Below is a small trained network, with its code and all its weights. Each question gives an input and a target symbol and asks what happens when units are switched off, that is, made to give their printed mean instead of their output.

import numpy as np


def w(rows, s, z=0):
    codes = np.array(rows[::2]) - 128.0
    scale = np.full(codes.shape[1], s)
    scale[-1] = z or s
    return codes * scale


def f(y):
    return y / 2 * (1 + np.tanh(0.7978845608 * (y + 0.044715 * y**3)))


def softmax(a):
    e = np.exp(a - a.max(-1, keepdims=True))
    return e / e.sum(-1, keepdims=True)


def log_softmax(a):
    a = a - a.max(-1, keepdims=True)
    return a - np.log(np.exp(a).sum(-1, keepdims=True))


def net(x, mask):
    ids = ['ΠΨΩαδμξσ'.index(c) for c in x.split()]
    T = len(ids)
    res = E[ids] + P[:T]
    u = 0
    for l in range(2):
        q, k, v = (res @ M[l].T for M in (Q, K, V))
        z = softmax(np.where(np.tri(T) > 0, q @ k.T / 3**0.5, -1e9)) @ v
        res = res + np.where(mask[u], z, O[l][:, -1]) @ O[l][:, :-1]
        u += 1
        y = f(res @ A[l][:, :-1].T + A[l][:, -1])
        res = res + np.where(mask[u : u + 4], y, B[l][:, -1]) @ B[l][:, :-1]
        u += 4
    return log_softmax(res[-1] @ U[:, :-1].T + U[:, -1])


Q, K, V, O, A, B = {}, {}, {}, {}, {}, {}
E = w([
[135,179,6],'Π',
[72,99,120],'Ψ',
[77,93,116],'Ω',
[61,105,84],'α',
[143,170,165],'δ',
[71,94,148],'μ',
[192,217,147],'ξ',
[37,180,112],'σ',
],0.018)
P = w([
[226,71,85],'0',
[93,196,163],'1',
[87,195,187],'2',
[88,187,195],'3',
[84,184,207],'4',
[88,180,227],'5',
[81,186,240],'6',
[83,183,244],'7',
[80,185,254],'8',
[84,179,249],'9',
],0.0061)
Q[0] = w([
[254,145,139],'L0H0',
[144,119,74],'L0H0',
[117,240,112],'L0H0',
],0.0099)
K[0] = w([
[149,110,72],'L0H0',
[53,174,1],'L0H0',
[198,148,106],'L0H0',
],0.0092)
V[0] = w([
[131,116,165],'L0H0',
[75,176,2],'L0H0',
[215,115,100],'L0H0',
],0.0051)
O[0] = w([
[137,126,112,111],'L0H0',
[113,120,199,238],'L0H0',
[2,87,143,2],'L0H0',
],0.0075,0.00086)
A[0] = w([
[144,49,120,3],'L0N0',
[84,97,178,95],'L0N1',
[134,154,57,114],'L0N2',
[158,104,5,62],'L0N3',
],0.017,0.007)
B[0] = w([
[250,93,31,102],'L0N0',
[96,149,82,254],'L0N1',
[143,136,173,176],'L0N2',
[109,212,110,172],'L0N3',
],0.014,0.0025)
Q[1] = w([
[156,123,91],'L1H0',
[2,118,121],'L1H0',
[65,77,161],'L1H0',
],0.021)
K[1] = w([
[98,238,135],'L1H0',
[250,71,93],'L1H0',
[147,41,62],'L1H0',
],0.011)
V[1] = w([
[68,85,117],'L1H0',
[195,84,154],'L1H0',
[198,97,2],'L1H0',
],0.014)
O[1] = w([
[97,41,70,61],'L1H0',
[137,31,179,1],'L1H0',
[254,58,6,31],'L1H0',
],0.0088,0.0042)
A[1] = w([
[93,101,121,2],'L1N0',
[52,95,126,19],'L1N1',
[101,193,150,23],'L1N2',
[57,8,159,65],'L1N3',
],0.013,0.0068)
B[1] = w([
[188,189,74,123],'L1N0',
[158,216,100,139],'L1N1',
[154,104,107,248],'L1N2',
[250,150,152,148],'L1N3',
],0.022,0.016)
U = w([
[56,65,218,215],'Π',
[150,152,231,133],'Ψ',
[123,95,80,149],'Ω',
[195,106,117,77],'α',
[1,120,14,147],'δ',
[107,80,49,156],'μ',
[147,197,33,5],'ξ',
[72,164,95,101],'σ',
],0.0096,0.013)

Each question gives the input, a string of symbols that net reads in full, and the target symbol t.
The units are the heads (3 rows each of Q, K, V and O) and the neurons (one row each of A and B). Each row of codes is followed by its name. A weight is (code - 128) times the scale printed after its matrix; where a second scale follows, it is the last column's (O, A, B and U).
mask holds one flag per unit, layer by layer, with each layer's heads first. A switched-off unit (its flag False) gives its mean, the last column of its rows in O or B, instead of its output. The means were averaged over made-up inputs and are rounded, as every weight is.
A unit's drop is (log p(t) with every unit on - log p(t) with that unit switched off) / (log p(t) with every unit on - log p(t) with every unit switched off).
The circuit of an input: a set's keep is (log p(t) with only the set's units on - log p(t) with every unit switched off) / (log p(t) with every unit on - log p(t) with every unit switched off). Starting from all 10 units, units are removed one at a time, each time the one whose removal leaves the highest keep (on an exact tie, the one counted first), for as long as the keep stays at least 0.8.
units of the circuit, in order: the units of the circuit, biggest drop first
most important unit: the unit with the biggest drop
top k neurons: the k neurons with the biggest drops, biggest first
k most important neurons of layer l: the k neurons of layer l with the biggest drops, biggest first
input α α Ω, target δ: units of the circuit, in order : (L0N3; L1H0; L1N3; L0N0)
input ξ δ Ψ Ω σ, target Π: most important unit : L1H0
input δ δ ξ Π Π δ ξ Ψ δ μ, target Ψ: units of the circuit, in order : (L1H0; L1N3; L0N3)
input ξ σ μ Π δ, target Π: units of the circuit, in order : (L1N3; L1N1; L1H0)
input Ψ ξ α σ, target δ: units of the circuit, in order : (L1N3; L1H0)
input Ω Ω Ψ, target μ: top 3 neurons : (L0N0; L0N2; L1N1)
input ξ Ω ξ ξ Ω μ ξ α ξ α, target Π: top 2 neurons : (L1N2; L0N3)
input μ ξ ξ δ α, target α: units of the circuit, in order : (L1H0; L1N3)
input Π μ Π ξ ξ ξ Ψ Π, target Ψ: top 2 neurons : (L0N1; L0N2)
input δ ξ σ Π δ Ψ, target Ψ: 3 most important neurons of layer 0 : (L0N3; L0N1; L0N0)
input Π μ α, target ξ: top 3 neurons : (L0N3; L1N1; L0N0)
input Π ξ Π Ω μ δ μ α Ψ, target ξ: units of the circuit, in order : (L0N3; L1H0; L1N1)
input α μ μ α Ψ δ Ω μ Π Ω, target δ: units of the circuit, in order : (L0N3; L1H0; L0N1)
input μ ξ δ σ μ Ω, target α: units of the circuit, in order : (L1H0; L1N3)
input α Π ξ α ξ σ, target δ: most important unit : L0H0
input α Π ξ ξ ξ ξ Ω δ μ Π, target Ψ: top 3 neurons : (L0N1; L0N2; L1N1)
input δ Ω Π Ω α Ω, target Ψ: top 3 neurons : (L0N3; L1N3; L1N2)
input σ δ Π ξ ξ α μ, target σ: units of the circuit, in order : (L1N1; L1H0; L0N3)
input δ ξ Π Π Ψ, target Ψ: top 3 neurons : (L1N3; L0N3; L1N2)
input α σ δ Ω δ ξ Ω Ψ, target δ: top 3 neurons : (L0N3; L1N3; L0N0)
input Π δ Ψ ξ σ σ Ω, target ξ: most important unit : L0N3
input Π Π μ Π ξ ξ ξ Ω ξ Ω, target ξ: 2 most important neurons of layer 0 : (L0N3; L0N2)
